Here is a tiny trained network, its code and every weight. The questions are about switching its units off for an input and a class, where a switched-off unit gives its printed mean instead of its output.

import numpy as np


def w(rows, s, z=0):
    codes = np.array(rows[::2]) - 128.0
    scale = np.full(codes.shape[1], s)
    scale[-1] = z or s
    return codes * scale


def f(y):
    return np.maximum(y, 0)


def log_softmax(a):
    a = a - a.max(-1, keepdims=True)
    return a - np.log(np.exp(a).sum(-1, keepdims=True))


def net(x, mask):
    res = np.array(x, float).reshape(1, 7) / 4 @ E
    y = f(res @ A[0][:, :-1].T + A[0][:, -1])
    res = res + np.where(mask, y, B[0][:, -1]) @ B[0][:, :-1]
    return log_softmax(res[-1] @ U[:, :-1].T + U[:, -1])


A, B = {}, {}
E = w([
[154,100,139,151,152,78,104],'x0',
[178,6,67,152,123,248,148],'x1',
[66,78,254,199,226,165,255],'x2',
[131,121,140,137,120,119,113],'x3',
[238,199,209,82,236,228,85],'x4',
[108,81,151,92,165,99,83],'x5',
[122,113,139,115,132,121,112],'x6',
],0.0086)
A[0] = w([
[68,248,143,140,180,53,111,253],'n1',
[51,59,45,167,124,98,113,196],'n2',
[42,121,153,173,136,32,180,183],'n3',
[153,90,149,184,150,161,179,132],'n4',
[208,51,41,54,78,159,94,178],'n5',
[164,84,227,148,245,187,199,195],'n6',
[141,19,35,174,137,245,101,199],'n7',
[18,46,50,186,132,174,122,130],'n8',
[82,94,211,184,168,136,208,186],'n9',
[70,92,112,118,104,94,70,208],'n10',
[254,165,157,110,132,187,8,170],'n11',
[183,189,188,67,161,76,36,209],'n12',
[86,168,50,128,62,24,135,220],'n13',
],0.0082,0.0056)
B[0] = w([
[117,210,120,60,116,200,111,236],'n1',
[107,154,114,182,93,66,128,216],'n2',
[74,173,135,55,80,100,173,224],'n3',
[120,104,160,162,118,153,97,183],'n4',
[153,66,93,127,156,85,165,211],'n5',
[111,129,178,137,166,160,109,253],'n6',
[136,75,113,204,177,75,157,229],'n7',
[130,113,140,190,93,73,127,202],'n8',
[63,88,253,113,126,120,131,233],'n9',
[167,134,109,111,92,83,151,198],'n10',
[160,122,100,74,174,187,144,223],'n11',
[138,173,85,147,128,179,122,225],'n12',
[130,123,98,112,61,95,86,248],'n13',
],0.011,0.014)
U = w([
[99,162,6,94,17,116,33,190],'0',
[202,93,51,167,87,48,160,233],'1',
[75,146,199,61,2,117,164,5],'2',
[55,106,165,238,81,81,113,71],'3',
[181,171,41,70,85,227,67,207],'4',
[215,60,42,139,191,191,137,197],'5',
[82,240,188,143,170,174,75,77],'6',
[133,46,160,166,188,199,84,54],'7',
],0.0079,0.0017)

Each question gives the input, the list of numbers given to net, and the class t.
The units are the neurons (one row each of A and B). Each row of codes is followed by its name. A weight is (code - 128) times the scale printed after its matrix; where a second scale follows, it is the last column's (A, B and U).
mask holds one flag per neuron, in row order. A switched-off neuron (its flag False) gives its mean, the last column of its row in B, instead of its output. The means were averaged over made-up inputs and are rounded, as every weight is.
A unit's drop is (log p(t) with every unit on - log p(t) with that unit switched off) / (log p(t) with every unit on - log p(t) with every unit switched off).
The circuit of an input: a set's keep is (log p(t) with only the set's units on - log p(t) with every unit switched off) / (log p(t) with every unit on - log p(t) with every unit switched off). Starting from the 12 units with the biggest drops (on a tie, the unit counted first), units are removed one at a time, each time the one whose removal leaves the highest keep (on an exact tie, the one counted first), for as long as the keep stays at least 0.8.
circuit, biggest first: the units of the circuit, biggest drop first
top k neurons: the k neurons with the biggest drops, biggest first
drop of u: that unit's drop, to one decimal
input [-2,3,-8,6,0,-4,-3], class 1: circuit, biggest first => n5
input [-3,1,3,-4,1,-7,0], class 7: circuit, biggest first => n3, n2
input [-3,5,8,-1,0,5,-3], class 3: top 2 neurons => n11, n8
input [3,-1,0,-1,-3,-3,-6], class 0: circuit, biggest first => n9, n7
input [0,-1,0,5,4,-1,7], class 4: top 3 neurons => n9, n7, n11
input [-3,1,6,8,5,4,-5], class 7: top 2 neurons => n3, n1
input [-7,5,6,-8,0,-8,3], class 3: top 2 neurons => n11, n8
input [7,-1,6,6,-8,-2,0], class 2: top 2 neurons => n3, n7
input [-3,-2,-7,7,3,1,-6], class 4: drop of n11 => 0.1
input [0,6,-8,8,2,-5,-3], class 5: drop of n11 => 0.2
input [6,-3,-1,-1,0,-2,3], class 0: drop of n9 => 0.3
